Below are the code and all the weights of a small trained network. Each question names an input and a target symbol and asks about switching units off, where a switched-off unit gives its printed mean instead of its output.

import numpy as np


def w(rows, s, z=0):
    codes = np.array(rows[::2]) - 128.0
    scale = np.full(codes.shape[1], s)
    scale[-1] = z or s
    return codes * scale


def f(y):
    return y / 2 * (1 + np.tanh(0.7978845608 * (y + 0.044715 * y**3)))


def softmax(a):
    e = np.exp(a - a.max(-1, keepdims=True))
    return e / e.sum(-1, keepdims=True)


def log_softmax(a):
    a = a - a.max(-1, keepdims=True)
    return a - np.log(np.exp(a).sum(-1, keepdims=True))


def net(x, mask):
    ids = ['βγδζηθλξπστφψ'.index(c) for c in x.split()]
    T = len(ids)
    res = E[ids] + P[:T]
    r = res
    for j in range(3):
        rows = slice(4 * j, 4 * j + 4)
        q, k, v = (r @ M[0][rows].T for M in (Q, K, V))
        z = softmax(np.where(np.tri(T) > 0, q @ k.T / 4**0.5, -1e9)) @ v
        o = O[0][rows]
        res = res + np.where(mask[j], z, o[:, -1]) @ o[:, :-1]
    y = f(res @ A[0][:, :-1].T + A[0][:, -1])
    res = res + np.where(mask[3:15], y, B[0][:, -1]) @ B[0][:, :-1]
    return log_softmax(res[-1] @ U[:, :-1].T + U[:, -1])


Q, K, V, O, A, B = {}, {}, {}, {}, {}, {}
E = w([
[163,93,112],'β',
[204,71,103],'γ',
[179,89,120],'δ',
[183,79,85],'ζ',
[103,131,136],'η',
[152,106,128],'θ',
[98,141,153],'λ',
[158,99,126],'ξ',
[126,112,105],'π',
[174,104,170],'σ',
[88,151,178],'τ',
[2,197,188],'φ',
[68,175,210],'ψ',
],0.0086)
P = w([
[140,188,62],'0',
[177,180,150],'1',
[88,130,107],'2',
[103,92,167],'3',
[198,179,189],'4',
[50,120,101],'5',
[71,55,194],'6',
[212,159,229],'7',
[51,123,96],'8',
[68,4,129],'9',
[198,180,238],'10',
],0.014)
Q[0] = w([
[162,85,117],'head 0',
[179,144,239],'head 0',
[123,206,117],'head 0',
[64,5,145],'head 0',
[78,62,133],'head 1',
[111,124,98],'head 1',
[78,86,76],'head 1',
[108,102,124],'head 1',
[123,142,10],'head 2',
[135,144,107],'head 2',
[94,38,191],'head 2',
[127,104,203],'head 2',
],0.018)
K[0] = w([
[161,86,147],'head 0',
[179,206,67],'head 0',
[75,143,79],'head 0',
[191,150,231],'head 0',
[130,90,200],'head 1',
[122,106,132],'head 1',
[112,79,163],'head 1',
[125,114,151],'head 1',
[87,78,79],'head 2',
[121,133,96],'head 2',
[151,68,254],'head 2',
[159,142,177],'head 2',
],0.02)
V[0] = w([
[153,92,214],'head 0',
[95,177,207],'head 0',
[189,94,149],'head 0',
[250,34,67],'head 0',
[27,82,90],'head 1',
[143,198,227],'head 1',
[63,103,108],'head 1',
[61,102,107],'head 1',
[113,189,144],'head 2',
[173,105,104],'head 2',
[205,218,144],'head 2',
[115,122,101],'head 2',
],0.012)
O[0] = w([
[94,204,116,107],'head 0',
[134,128,59,144],'head 0',
[133,162,160,139],'head 0',
[136,169,255,133],'head 0',
[198,61,183,142],'head 1',
[152,161,56,114],'head 1',
[162,98,147,137],'head 1',
[169,87,160,137],'head 1',
[170,108,122,166],'head 2',
[119,153,132,129],'head 2',
[184,133,64,253],'head 2',
[141,131,176,93],'head 2',
],0.019,0.0062)
A[0] = w([
[205,159,136,91],'neuron 0',
[63,167,95,199],'neuron 1',
[100,116,129,50],'neuron 2',
[127,173,24,3],'neuron 3',
[22,68,171,127],'neuron 4',
[170,254,152,122],'neuron 5',
[141,71,210,11],'neuron 6',
[115,125,129,48],'neuron 7',
[136,45,136,102],'neuron 8',
[112,103,129,133],'neuron 9',
[169,174,47,135],'neuron 10',
[81,216,65,71],'neuron 11',
],0.0081,0.0063)
B[0] = w([
[88,130,153,193],'neuron 0',
[136,74,121,177],'neuron 1',
[90,178,120,110],'neuron 2',
[83,154,250,230],'neuron 3',
[107,90,129,140],'neuron 4',
[173,160,113,197],'neuron 5',
[7,145,103,176],'neuron 6',
[88,178,128,108],'neuron 7',
[92,108,115,180],'neuron 8',
[120,115,123,129],'neuron 9',
[126,142,70,254],'neuron 10',
[168,160,95,168],'neuron 11',
],0.023,0.0078)
U = w([
[135,113,185,101],'β',
[116,168,190,25],'γ',
[170,130,204,104],'δ',
[56,136,197,42],'ζ',
[168,49,114,105],'η',
[177,92,179,163],'θ',
[119,100,108,141],'λ',
[158,108,179,147],'ξ',
[108,2,212,255],'π',
[161,167,108,67],'σ',
[95,139,111,151],'τ',
[42,107,101,50],'φ',
[69,181,109,31],'ψ',
],0.0078,0.0043)

Each question gives the input, a string of symbols that net reads in full, and the target symbol t.
The units are the heads (4 rows each of Q, K, V and O) and the neurons (one row each of A and B). Each row of codes is followed by its name. A weight is (code - 128) times the scale printed after its matrix; where a second scale follows, it is the last column's (O, A, B and U).
mask holds one flag per unit, heads first, then neurons. A switched-off unit (its flag False) gives its mean, the last column of its rows in O or B, instead of its output. The means were averaged over made-up inputs and are rounded, as every weight is.
A unit's drop is (log p(t) with every unit on - log p(t) with that unit switched off) / (log p(t) with every unit on - log p(t) with every unit switched off).
The circuit of an input: a set's keep is (log p(t) with only the set's units on - log p(t) with every unit switched off) / (log p(t) with every unit on - log p(t) with every unit switched off). Starting from the 12 units with the biggest drops (on a tie, the unit counted first), units are removed one at a time, each time the one whose removal leaves the highest keep (on an exact tie, the one counted first), for as long as the keep stays at least 0.8.
circuit, biggest first: the units of the circuit, biggest drop first
unit that matters most: the unit with the biggest drop
top k neurons: the k neurons with the biggest drops, biggest first
which heads matter: for each layer, one digit per head in row order, 1 if its drop is at least 0.15 and else 0, layers parted by /
input ζ λ σ λ η π π η β, target π: unit that matters most : head 2
input λ π η π η η, target π: circuit, biggest first : [head 2; neuron 4]
input δ φ ζ η, target φ: top 3 neurons : [neuron 10; neuron 3; neuron 8]
input π ψ δ π θ θ σ τ π γ π, target π: which heads matter : 100
input η ζ π θ σ η δ τ π π ζ, target η: top 3 neurons : [neuron 3; neuron 6; neuron 10]
input ζ η θ ζ ξ τ σ β π γ π, target ζ: circuit, biggest first : [head 0; neuron 6]
input σ ζ π ζ τ ξ ψ π, target σ: which heads matter : 011
input π η η ζ ζ π η ζ τ θ, target ζ: which heads matter : 110
input η σ β σ, target σ: which heads matter : 110
input θ τ θ λ φ η π, target φ: which heads matter : 110
input ζ γ ζ θ π β ζ η, target ζ: which heads matter : 100
input ζ ζ π π η γ, target π: top 4 neurons : [neuron 10; neuron 5; neuron 1; neuron 4]
input ψ ψ λ σ η δ π δ, target ψ: which heads matter : 111
input ζ ξ β π β δ ξ β, target ζ: unit that matters most : head 0
input η β ζ σ ψ β, target ψ: circuit, biggest first : [head 0; neuron 10]
input σ ζ λ π, target ζ: which heads matter : 101
input δ ξ δ β η β δ, target η: which heads matter : 110
input π δ γ η λ ψ σ θ, target π: which heads matter : 100
input σ π π η η, target σ: which heads matter : 010
input τ β γ σ φ ζ φ, target φ: circuit, biggest first : [head 0]
input π π β π ψ γ, target ψ: top 3 neurons : [neuron 3; neuron 11; neuron 10]
input ζ ξ δ λ σ ψ π β γ τ γ, target ζ: which heads matter : 100
input ζ σ δ τ λ ψ, target ψ: which heads matter : 110
input τ ξ τ φ η π β γ σ, target σ: circuit, biggest first : [head 0; neuron 3; neuron 5]
input γ τ π δ π, target γ: which heads matter : 110
input γ λ ψ π ζ π τ σ π η π, target γ: top 2 neurons : [neuron 6; neuron 5]
input θ ψ ψ π φ γ θ, target φ: circuit, biggest first : [head 0]
